Below is a small trained network, with its code and all its weights. Each question gives an input and a class and asks what happens when units are switched off, that is, made to give their printed mean instead of their output.

import numpy as np


def w(rows, s, z=0):
    codes = np.array(rows[::2]) - 128.0
    scale = np.full(codes.shape[1], s)
    scale[-1] = z or s
    return codes * scale


def f(y):
    return y / 2 * (1 + np.tanh(0.7978845608 * (y + 0.044715 * y**3)))


def log_softmax(a):
    a = a - a.max(-1, keepdims=True)
    return a - np.log(np.exp(a).sum(-1, keepdims=True))


def net(x, mask):
    res = np.array(x, float).reshape(1, 4) / 4 @ E
    y = f(res @ A[0][:, :-1].T + A[0][:, -1])
    res = res + np.where(mask, y, B[0][:, -1]) @ B[0][:, :-1]
    return log_softmax(res[-1] @ U[:, :-1].T + U[:, -1])


A, B = {}, {}
E = w([
[67,86,76,178,62],'x0',
[66,254,123,88,231],'x1',
[167,111,83,149,232],'x2',
[80,30,201,170,180],'x3',
],0.008)
A[0] = w([
[111,75,202,130,153,52],'N0',
[212,70,48,164,170,121],'N1',
[51,155,75,97,165,167],'N2',
[176,89,144,94,98,104],'N3',
[224,15,91,109,74,139],'N4',
[70,94,254,102,93,30],'N5',
[78,75,183,133,153,93],'N6',
[230,140,109,166,116,192],'N7',
[139,97,102,134,173,31],'N8',
[89,97,79,157,142,88],'N9',
[158,133,81,168,167,164],'N10',
[91,93,203,186,159,93],'N11',
[140,155,161,110,43,216],'N12',
[59,148,185,166,172,3],'N13',
[197,167,106,114,142,37],'N14',
[19,109,89,177,105,172],'N15',
[169,150,78,48,78,110],'N16',
[46,215,157,121,143,71],'N17',
[95,104,157,177,139,19],'N18',
[69,121,122,168,115,117],'N19',
[203,133,59,146,169,160],'N20',
[117,91,49,194,169,171],'N21',
[164,31,144,85,81,126],'N22',
[123,76,144,193,40,200],'N23',
[187,150,189,124,181,90],'N24',
[140,55,146,91,124,27],'N25',
[58,119,142,138,91,249],'N26',
[82,47,153,158,186,128],'N27',
[57,180,80,100,174,133],'N28',
[154,96,131,164,101,72],'N29',
],0.0092,0.0021)
B[0] = w([
[51,173,86,74,104,177],'N0',
[111,61,167,219,152,201],'N1',
[92,71,174,132,219,196],'N2',
[88,89,99,118,177,160],'N3',
[81,48,103,115,194,254],'N4',
[48,154,152,215,102,200],'N5',
[106,176,72,147,64,183],'N6',
[33,129,123,119,174,181],'N7',
[96,181,180,182,91,138],'N8',
[149,103,163,112,63,149],'N9',
[31,175,240,138,42,163],'N10',
[25,195,72,106,64,193],'N11',
[71,94,224,201,162,197],'N12',
[83,95,89,106,157,168],'N13',
[71,176,145,66,92,162],'N14',
[199,83,206,44,96,203],'N15',
[72,166,88,188,49,188],'N16',
[96,106,142,129,248,210],'N17',
[136,208,55,65,101,146],'N18',
[198,83,161,80,128,155],'N19',
[52,145,209,184,42,189],'N20',
[150,70,157,115,77,185],'N21',
[62,101,88,118,213,213],'N22',
[131,84,132,131,191,243],'N23',
[203,85,162,98,82,181],'N24',
[110,69,15,123,135,153],'N25',
[178,40,166,123,160,189],'N26',
[35,129,57,150,27,210],'N27',
[75,81,144,204,255,213],'N28',
[115,106,86,106,200,157],'N29',
],0.0049,0.0067)
U = w([
[80,68,212,235,155,250],'0',
[112,34,129,158,254,151],'1',
[127,39,153,83,181,252],'2',
[33,167,53,188,87,161],'3',
[254,83,7,39,153,34],'4',
[147,101,133,93,130,4],'5',
],0.0061,0.0024)

Each question gives the input, the list of numbers given to net, and the class t.
The units are the neurons (one row each of A and B). Each row of codes is followed by its name. A weight is (code - 128) times the scale printed after its matrix; where a second scale follows, it is the last column's (A, B and U).
mask holds one flag per neuron, in row order. A switched-off neuron (its flag False) gives its mean, the last column of its row in B, instead of its output. The means were averaged over made-up inputs and are rounded, as every weight is.
A unit's drop is (log p(t) with every unit on - log p(t) with that unit switched off) / (log p(t) with every unit on - log p(t) with every unit switched off).
The circuit of an input: a set's keep is (log p(t) with only the set's units on - log p(t) with every unit switched off) / (log p(t) with every unit on - log p(t) with every unit switched off). Starting from the 12 units with the biggest drops (on a tie, the unit counted first), units are removed one at a time, each time the one whose removal leaves the highest keep (on an exact tie, the one counted first), for as long as the keep stays at least 0.8.
circuit, biggest first: the units of the circuit, biggest drop first
most important unit: the unit with the biggest drop
k most important neurons: the k neurons with the biggest drops, biggest first
drop when u is switched off: that unit's drop, to one decimal
input [-6,5,-7,8], class 3: most important unit : N11
input [-3,-8,8,-8], class 0: circuit, biggest first : N20; N1
input [6,-6,-3,6], class 1: circuit, biggest first : N23; N22
input [-6,7,8,-4], class 0: circuit, biggest first : N20; N10
input [-3,-4,7,-8], class 3: circuit, biggest first : N16; N20
input [-7,-3,7,-2], class 0: circuit, biggest first : N20; N1
input [-3,5,8,-6], class 0: circuit, biggest first : N20; N10; N28
input [1,4,3,7], class 3: circuit, biggest first : N27; N11; N6
input [4,8,-7,-3], class 1: circuit, biggest first : N17; N28; N2
input [2,7,-4,2], class 1: 2 most important neurons : N17; N28
input [5,3,7,-4], class 0: 2 most important neurons : N20; N10
input [-2,-6,0,0], class 1: 2 most important neurons : N4; N22
input [2,8,-7,3], class 1: 2 most important neurons : N17; N28
input [1,-1,4,5], class 3: most important unit : N27
input [7,2,1,-1], class 2: 2 most important neurons : N15; N5
input [-5,0,6,-2], class 0: drop when N20 is switched off : 0.4
input [-2,-2,7,-5], class 0: drop when N1 is switched off : 0.3
input [5,-2,-4,8], class 3: drop when N26 is switched off : -0.1
